Here is a tiny trained network, its code and every weight. The questions are about switching its units off for an input and a class, where a switched-off unit gives its printed mean instead of its output.

import numpy as np


def w(rows, s, z=0):
    codes = np.array(rows[::2]) - 128.0
    scale = np.full(codes.shape[1], s)
    scale[-1] = z or s
    return codes * scale


def f(y):
    return np.maximum(y, 0)


def log_softmax(a):
    a = a - a.max(-1, keepdims=True)
    return a - np.log(np.exp(a).sum(-1, keepdims=True))


def net(x, mask):
    res = np.array(x, float).reshape(1, 8) / 4 @ E
    y = f(res @ A[0][:, :-1].T + A[0][:, -1])
    res = res + np.where(mask, y, B[0][:, -1]) @ B[0][:, :-1]
    return log_softmax(res[-1] @ U[:, :-1].T + U[:, -1])


A, B = {}, {}
E = w([
[140,135,127,108,127,133,131,129],'x0',
[129,127,156,117,132,119,136,131],'x1',
[96,167,67,74,6,107,209,226],'x2',
[104,144,140,126,152,142,135,136],'x3',
[63,117,99,22,156,85,89,113],'x4',
[112,26,82,148,142,203,221,158],'x5',
[116,135,139,129,128,146,121,130],'x6',
[112,134,126,131,134,140,122,127],'x7',
],0.012)
A[0] = w([
[63,157,113,88,109,59,69,172,39],'N1',
[175,87,171,148,239,111,100,68,239],'N2',
[146,163,137,136,150,100,14,79,141],'N3',
[101,10,89,74,160,156,181,90,125],'N4',
[96,172,99,152,62,109,158,136,238],'N5',
[158,99,139,176,195,173,138,95,131],'N6',
[144,85,129,131,214,102,82,74,72],'N7',
[172,110,133,129,122,179,202,165,77],'N8',
[107,126,136,140,49,110,188,186,174],'N9',
[152,69,168,109,231,171,33,23,254],'N10',
[250,154,130,153,163,155,130,53,202],'N11',
[146,122,92,147,112,168,189,179,23],'N12',
],0.012,0.0076)
B[0] = w([
[111,179,98,26,95,47,78,150,162],'N1',
[172,108,76,220,209,170,144,158,231],'N2',
[189,178,26,99,165,68,171,153,193],'N3',
[182,164,214,138,175,128,87,68,182],'N4',
[200,181,215,44,163,126,163,146,173],'N5',
[79,82,106,196,49,166,115,31,190],'N6',
[157,100,31,121,133,106,204,170,185],'N7',
[94,115,93,187,103,215,124,193,162],'N8',
[185,169,71,37,148,82,167,227,176],'N9',
[121,60,2,215,189,136,160,142,255],'N10',
[135,118,213,214,189,136,124,82,201],'N11',
[20,115,130,195,86,112,200,166,155],'N12',
],0.0087,0.03)
U = w([
[156,113,135,178,221,137,63,77,226],'0',
[109,99,45,126,137,133,192,215,69],'1',
[127,186,243,50,146,131,119,191,243],'2',
[32,193,163,1,41,104,35,150,33],'3',
[157,45,157,212,118,171,111,80,2],'4',
],0.0079,0.0078)

Each question gives the input, the list of numbers given to net, and the class t.
The units are the neurons (one row each of A and B). Each row of codes is followed by its name. A weight is (code - 128) times the scale printed after its matrix; where a second scale follows, it is the last column's (A, B and U).
mask holds one flag per neuron, in row order. A switched-off neuron (its flag False) gives its mean, the last column of its row in B, instead of its output. The means were averaged over made-up inputs and are rounded, as every weight is.
A unit's drop is (log p(t) with every unit on - log p(t) with that unit switched off) / (log p(t) with every unit on - log p(t) with every unit switched off).
The circuit of an input: a set's keep is (log p(t) with only the set's units on - log p(t) with every unit switched off) / (log p(t) with every unit on - log p(t) with every unit switched off). Starting from all 12 units, units are removed one at a time, each time the one whose removal leaves the highest keep (on an exact tie, the one counted first), for as long as the keep stays at least 0.8.
units of the circuit, in order: the units of the circuit, biggest drop first
top k neurons: the k neurons with the biggest drops, biggest first
drop when u is switched off: that unit's drop, to one decimal
input [-5,2,0,8,5,7,-4,-7], class 0: top neuron => (N4)
input [2,8,1,3,-3,-3,-2,-6], class 2: units of the circuit, in order => (N10, N2)
input [-3,4,-1,8,1,-6,7,-7], class 1: top 4 neurons => (N4, N3, N11, N6)
input [-7,-2,8,-4,0,-3,1,6], class 2: units of the circuit, in order => (N5, N10)
input [7,-3,8,0,-1,-1,0,0], class 2: units of the circuit, in order => (N10, N5)
input [7,-8,-5,1,-2,3,2,7], class 4: units of the circuit, in order => (N6, N9)
input [1,7,0,1,1,6,0,-7], class 0: top 3 neurons => (N4, N7, N10)
input [-1,-2,-7,-5,2,-4,3,-6], class 1: top 4 neurons => (N7, N3, N10, N4)
input [7,7,2,0,0,-3,3,2], class 2: top 2 neurons => (N10, N6)
input [-2,0,3,3,3,8,-4,7], class 2: units of the circuit, in order => (N10, N4, N2)
input [-3,3,-3,-8,2,-2,8,7], class 1: top 3 neurons => (N4, N3, N10)
input [-3,-3,6,-5,5,7,1,3], class 2: top 2 neurons => (N10, N4)
input [7,8,-3,3,6,8,0,-5], class 0: drop when N4 is switched off => 0.9
input [5,0,-7,-1,7,-5,-6,-1], class 1: drop when N3 is switched off => 0.0
input [4,7,-4,0,6,6,2,-8], class 0: units of the circuit, in order => (N4)
input [0,-5,-6,-5,-5,3,4,-6], class 4: drop when N6 is switched off => 0.4
